Below are the code and all the weights of a small trained network. Each question names an input and a target symbol and asks about switching units off, where a switched-off unit gives its printed mean instead of its output.

import numpy as np


def w(rows, s, z=0):
    codes = np.array(rows[::2]) - 128.0
    scale = np.full(codes.shape[1], s)
    scale[-1] = z or s
    return codes * scale


def norm(h):
    return h / np.sqrt((h * h).mean(-1, keepdims=True) + 1e-5)


def f(y):
    return y / 2 * (1 + np.tanh(0.7978845608 * (y + 0.044715 * y**3)))


def softmax(a):
    e = np.exp(a - a.max(-1, keepdims=True))
    return e / e.sum(-1, keepdims=True)


def log_softmax(a):
    a = a - a.max(-1, keepdims=True)
    return a - np.log(np.exp(a).sum(-1, keepdims=True))


def net(x, mask):
    ids = ['αβγδεζθλμξπτφψω'.index(c) for c in x.split()]
    T = len(ids)
    res = E[ids] + P[:T]
    u = 0
    for l in range(3):
        r = norm(res)
        for j in range(2):
            rows = slice(2 * j, 2 * j + 2)
            q, k, v = (r @ M[l][rows].T for M in (Q, K, V))
            z = softmax(np.where(np.tri(T) > 0, q @ k.T / 2**0.5, -1e9)) @ v
            o = O[l][rows]
            res = res + np.where(mask[u + j], z, o[:, -1]) @ o[:, :-1]
        u += 2
        y = f(norm(res) @ A[l][:, :-1].T + A[l][:, -1])
        res = res + np.where(mask[u : u + 4], y, B[l][:, -1]) @ B[l][:, :-1]
        u += 4
    return log_softmax(norm(res)[-1] @ U[:, :-1].T + U[:, -1])


Q, K, V, O, A, B = {}, {}, {}, {}, {}, {}
E = w([
[121,78,4],'α',
[109,148,248],'β',
[87,77,178],'γ',
[139,81,145],'δ',
[232,133,14],'ε',
[104,177,121],'ζ',
[224,135,141],'θ',
[225,122,134],'λ',
[102,160,243],'μ',
[60,117,121],'ξ',
[85,75,125],'π',
[176,171,171],'τ',
[108,147,254],'φ',
[219,168,180],'ψ',
[151,209,197],'ω',
],0.0091)
P = w([
[148,129,252],'0',
[121,118,198],'1',
[111,119,146],'2',
[119,108,119],'3',
[112,129,87],'4',
[118,124,53],'5',
[118,124,31],'6',
[130,111,39],'7',
],0.0028)
Q[0] = w([
[83,80,254],'L0H0',
[172,201,142],'L0H0',
[123,142,110],'L0H1',
[188,125,126],'L0H1',
],0.0084)
K[0] = w([
[227,73,217],'L0H0',
[155,172,38],'L0H0',
[155,172,138],'L0H1',
[203,155,2],'L0H1',
],0.005)
V[0] = w([
[1,62,156],'L0H0',
[233,42,71],'L0H0',
[77,187,47],'L0H1',
[195,54,161],'L0H1',
],0.003)
O[0] = w([
[50,111,54,2],'L0H0',
[163,4,132,115],'L0H0',
[140,73,103,63],'L0H1',
[125,122,168,162],'L0H1',
],0.0039,0.0018)
A[0] = w([
[191,144,126,146],'L0N0',
[77,4,254,214],'L0N1',
[13,179,53,31],'L0N2',
[111,99,140,254],'L0N3',
],0.0058,0.0016)
B[0] = w([
[124,74,197,251],'L0N0',
[2,224,95,216],'L0N1',
[145,177,165,121],'L0N2',
[111,208,119,162],'L0N3',
],0.0059,0.0017)
Q[1] = w([
[118,120,171],'L1H0',
[103,117,152],'L1H0',
[8,149,73],'L1H1',
[198,183,107],'L1H1',
],0.012)
K[1] = w([
[155,137,174],'L1H0',
[122,132,148],'L1H0',
[117,79,240],'L1H1',
[130,255,62],'L1H1',
],0.0089)
V[1] = w([
[140,102,179],'L1H0',
[64,129,243],'L1H0',
[73,109,212],'L1H1',
[161,56,1],'L1H1',
],0.0046)
O[1] = w([
[118,141,171,167],'L1H0',
[159,168,147,208],'L1H0',
[104,62,189,127],'L1H1',
[112,255,108,2],'L1H1',
],0.0052,0.0024)
A[1] = w([
[2,110,194,254],'L1N0',
[141,162,153,157],'L1N1',
[246,18,11,162],'L1N2',
[6,231,135,17],'L1N3',
],0.0045,0.0039)
B[1] = w([
[161,151,53,252],'L1N0',
[112,138,80,178],'L1N1',
[108,216,198,216],'L1N2',
[167,2,175,117],'L1N3',
],0.0065,0.003)
Q[2] = w([
[39,130,153],'L2H0',
[202,177,62],'L2H0',
[252,147,236],'L2H1',
[74,48,159],'L2H1',
],0.012)
K[2] = w([
[27,130,208],'L2H0',
[188,237,66],'L2H0',
[165,55,2],'L2H1',
[86,45,222],'L2H1',
],0.0091)
V[2] = w([
[103,131,254],'L2H0',
[167,165,178],'L2H0',
[109,183,194],'L2H1',
[231,140,192],'L2H1',
],0.0074)
O[2] = w([
[45,150,1,160],'L2H0',
[61,108,114,252],'L2H0',
[165,58,53,192],'L2H1',
[233,129,121,253],'L2H1',
],0.0069,0.0035)
A[2] = w([
[142,157,148,114],'L2N0',
[92,134,185,211],'L2N1',
[72,45,255,190],'L2N2',
[198,47,109,252],'L2N3',
],0.0069,0.0032)
B[2] = w([
[142,34,155,140],'L2N0',
[42,74,9,151],'L2N1',
[17,23,142,136],'L2N2',
[3,89,178,254],'L2N3',
],0.0051,0.0043)
U = w([
[81,249,159,58],'α',
[130,146,120,28],'β',
[93,145,110,171],'γ',
[80,137,144,136],'δ',
[204,204,144,253],'ε',
[119,61,228,136],'ζ',
[165,93,129,67],'θ',
[144,111,127,76],'λ',
[116,179,72,101],'μ',
[77,115,156,161],'ξ',
[94,149,123,165],'π',
[168,49,51,111],'τ',
[118,114,105,84],'φ',
[144,115,119,54],'ψ',
[139,136,94,52],'ω',
],0.016,0.0048)

Each question gives the input, a string of symbols that net reads in full, and the target symbol t.
The units are the heads (2 rows each of Q, K, V and O) and the neurons (one row each of A and B). Each row of codes is followed by its name. A weight is (code - 128) times the scale printed after its matrix; where a second scale follows, it is the last column's (O, A, B and U).
mask holds one flag per unit, layer by layer, with each layer's heads first. A switched-off unit (its flag False) gives its mean, the last column of its rows in O or B, instead of its output. The means were averaged over made-up inputs and are rounded, as every weight is.
A unit's drop is (log p(t) with every unit on - log p(t) with that unit switched off) / (log p(t) with every unit on - log p(t) with every unit switched off).
The circuit of an input: a set's keep is (log p(t) with only the set's units on - log p(t) with every unit switched off) / (log p(t) with every unit on - log p(t) with every unit switched off). Starting from the 12 units with the biggest drops (on a tie, the unit counted first), units are removed one at a time, each time the one whose removal leaves the highest keep (on an exact tie, the one counted first), for as long as the keep stays at least 0.8.
circuit, biggest first: the units of the circuit, biggest drop first
k most important neurons: the k neurons with the biggest drops, biggest first
top k neurons in layer l: the k neurons of layer l with the biggest drops, biggest first
which heads matter: for each layer, one digit per head in row order, 1 if its drop is at least 0.15 and else 0, layers parted by /
input ε τ ξ α φ λ, target α: circuit, biggest first	(L2H1)
input τ τ ψ φ τ, target τ: which heads matter	00 / 00 / 11
input ζ τ θ, target ζ: 3 most important neurons	(L1N0, L2N3, L0N0)
input τ λ ξ ζ, target ζ: 2 most important neurons	(L1N2, L0N2)
input ζ φ φ τ ε μ α τ, target α: 2 most important neurons	(L0N1, L1N0)
input λ τ δ, target τ: which heads matter	00 / 00 / 01
input τ τ φ ζ τ τ λ, target ζ: 3 most important neurons	(L1N0, L1N2, L0N0)
input φ ζ θ, target ζ: which heads matter	10 / 01 / 00
input τ π τ ε λ, target ε: 2 most important neurons	(L1N2, L1N3)
input μ ε α θ, target α: which heads matter	00 / 11 / 01
input ε α τ θ, target α: which heads matter	10 / 11 / 01
input α τ ψ, target α: 2 most important neurons	(L1N0, L2N1)
input ζ τ δ α ε τ ξ ε, target ε: which heads matter	00 / 00 / 10
input τ τ θ τ ξ, target τ: top neuron in layer 1	(L1N3)
input α θ τ ε ε λ, target ε: top 2 neurons in layer 1	(L1N2, L1N3)
input π θ ε τ θ ζ ω, target ζ: 2 most important neurons	(L1N2, L0N2)
input λ α γ ε ζ, target ζ: which heads matter	00 / 00 / 10
input τ ξ ε τ ε ξ ζ τ, target ζ: top 3 neurons in layer 0	(L0N1, L0N0, L0N2)
input ζ ε γ τ ψ μ α ψ, target α: which heads matter	00 / 01 / 01
input τ ζ ζ τ ω, target ζ: circuit, biggest first	(L1H1)
input τ τ τ α ε τ ζ τ, target ζ: 4 most important neurons	(L0N1, L0N2, L2N2, L1N2)
input φ γ τ ζ λ, target ζ: which heads matter	00 / 00 / 00
